Below are the code and all the weights of a small trained network. Each question names an input and a class and asks about switching units off, where a switched-off unit gives its printed mean instead of its output.

import numpy as np


def w(rows, s, z=0):
    codes = np.array(rows[::2]) - 128.0
    scale = np.full(codes.shape[1], s)
    scale[-1] = z or s
    return codes * scale


def f(y):
    return y / 2 * (1 + np.tanh(0.7978845608 * (y + 0.044715 * y**3)))


def log_softmax(a):
    a = a - a.max(-1, keepdims=True)
    return a - np.log(np.exp(a).sum(-1, keepdims=True))


def net(x, mask):
    res = np.array(x, float).reshape(1, 7) / 4 @ E
    y = f(res @ A[0][:, :-1].T + A[0][:, -1])
    res = res + np.where(mask, y, B[0][:, -1]) @ B[0][:, :-1]
    return log_softmax(res[-1] @ U[:, :-1].T + U[:, -1])


A, B = {}, {}
E = w([
[145,159,52,160,36,35,73,34,96,97,188],'x0',
[123,111,182,86,2,172,160,186,123,122,107],'x1',
[119,151,119,131,127,153,133,123,105,155,144],'x2',
[114,62,172,134,151,126,137,88,149,99,181],'x3',
[168,166,144,253,111,176,100,179,132,94,61],'x4',
[143,183,154,101,141,115,166,97,53,42,64],'x5',
[87,138,214,184,132,19,163,200,141,93,230],'x6',
],0.0094)
A[0] = w([
[147,143,138,158,81,68,123,139,100,118,184,109],'neuron 0',
[117,90,85,155,96,119,76,137,206,192,153,59],'neuron 1',
[113,121,86,4,107,84,114,107,116,131,179,54],'neuron 2',
[135,174,155,105,136,112,136,65,80,52,101,99],'neuron 3',
[174,82,73,106,91,200,86,46,132,120,94,30],'neuron 4',
[143,107,169,91,8,165,135,147,127,115,135,46],'neuron 5',
[139,129,83,149,53,108,92,61,119,110,147,4],'neuron 6',
[158,127,117,241,85,185,72,123,123,73,126,65],'neuron 7',
],0.012,0.0046)
B[0] = w([
[63,171,109,133,140,149,125,200,149,116,108,226],'neuron 0',
[191,103,79,104,49,160,123,120,30,36,140,224],'neuron 1',
[156,139,176,176,87,90,155,49,159,200,11,229],'neuron 2',
[184,68,49,123,43,173,98,154,108,112,184,211],'neuron 3',
[42,175,167,182,122,45,136,219,142,84,195,251],'neuron 4',
[160,149,73,143,217,121,87,72,121,116,179,225],'neuron 5',
[135,87,171,55,251,254,136,206,153,134,136,224],'neuron 6',
[130,109,182,88,106,63,181,6,142,227,54,254],'neuron 7',
],0.01,0.011)
U = w([
[117,84,178,118,84,86,200,78,147,197,74,85],'0',
[96,52,174,51,189,220,153,228,164,148,94,96],'1',
[166,59,120,120,13,138,152,137,33,74,161,80],'2',
[2,157,164,161,91,33,145,192,156,99,183,93],'3',
[104,105,103,131,124,106,130,120,152,142,125,254],'4',
[147,134,52,174,226,72,75,53,137,126,159,151],'5',
],0.0078,0.0096)

Each question gives the input, the list of numbers given to net, and the class t.
The units are the neurons (one row each of A and B). Each row of codes is followed by its name. A weight is (code - 128) times the scale printed after its matrix; where a second scale follows, it is the last column's (A, B and U).
mask holds one flag per neuron, in row order. A switched-off neuron (its flag False) gives its mean, the last column of its row in B, instead of its output. The means were averaged over made-up inputs and are rounded, as every weight is.
A unit's drop is (log p(t) with every unit on - log p(t) with that unit switched off) / (log p(t) with every unit on - log p(t) with every unit switched off).
The circuit of an input: a set's keep is (log p(t) with only the set's units on - log p(t) with every unit switched off) / (log p(t) with every unit on - log p(t) with every unit switched off). Starting from all 8 units, units are removed one at a time, each time the one whose removal leaves the highest keep (on an exact tie, the one counted first), for as long as the keep stays at least 0.8.
circuit, biggest first: the units of the circuit, biggest drop first
unit that matters most: the unit with the biggest drop
k most important neurons: the k neurons with the biggest drops, biggest first
drop of u: that unit's drop, to one decimal
input [-3,3,-5,3,2,-3,-4], class 4: 3 most important neurons -> neuron 6; neuron 0; neuron 5
input [-8,-4,5,4,8,-8,-4], class 0: unit that matters most -> neuron 7
input [5,5,1,7,4,2,3], class 1: 4 most important neurons -> neuron 6; neuron 0; neuron 2; neuron 4
input [-2,8,-4,0,-6,-8,1], class 2: 2 most important neurons -> neuron 1; neuron 7
input [-6,0,6,-4,6,-2,-2], class 0: circuit, biggest first -> neuron 6; neuron 7
input [7,-2,4,-1,4,-4,5], class 1: 2 most important neurons -> neuron 6; neuron 0
input [3,5,1,-7,7,-7,-1], class 0: 2 most important neurons -> neuron 7; neuron 3
input [0,-4,-2,5,8,1,-8], class 0: 2 most important neurons -> neuron 7; neuron 0
input [0,-2,-5,8,6,8,-6], class 2: 2 most important neurons -> neuron 3; neuron 2
input [-5,-2,1,-5,-2,-6,3], class 2: 2 most important neurons -> neuron 6; neuron 1
input [3,2,-1,8,-4,2,-6], class 3: 2 most important neurons -> neuron 4; neuron 7
input [0,-2,-8,-5,-3,-8,8], class 2: 2 most important neurons -> neuron 1; neuron 4
input [-4,1,3,-5,-6,5,-8], class 3: 2 most important neurons -> neuron 4; neuron 7
input [-4,6,1,6,-2,7,-3], class 2: unit that matters most -> neuron 3
input [-1,4,-8,-2,-6,-5,6], class 4: circuit, biggest first -> neuron 4; neuron 5
input [8,1,7,-1,-3,0,8], class 1: drop of neuron 6 -> 0.8
input [7,-7,5,-2,-6,4,-8], class 3: drop of neuron 4 -> 1.6
input [-6,-5,-7,0,-6,-6,-1], class 4: drop of neuron 4 -> -0.3
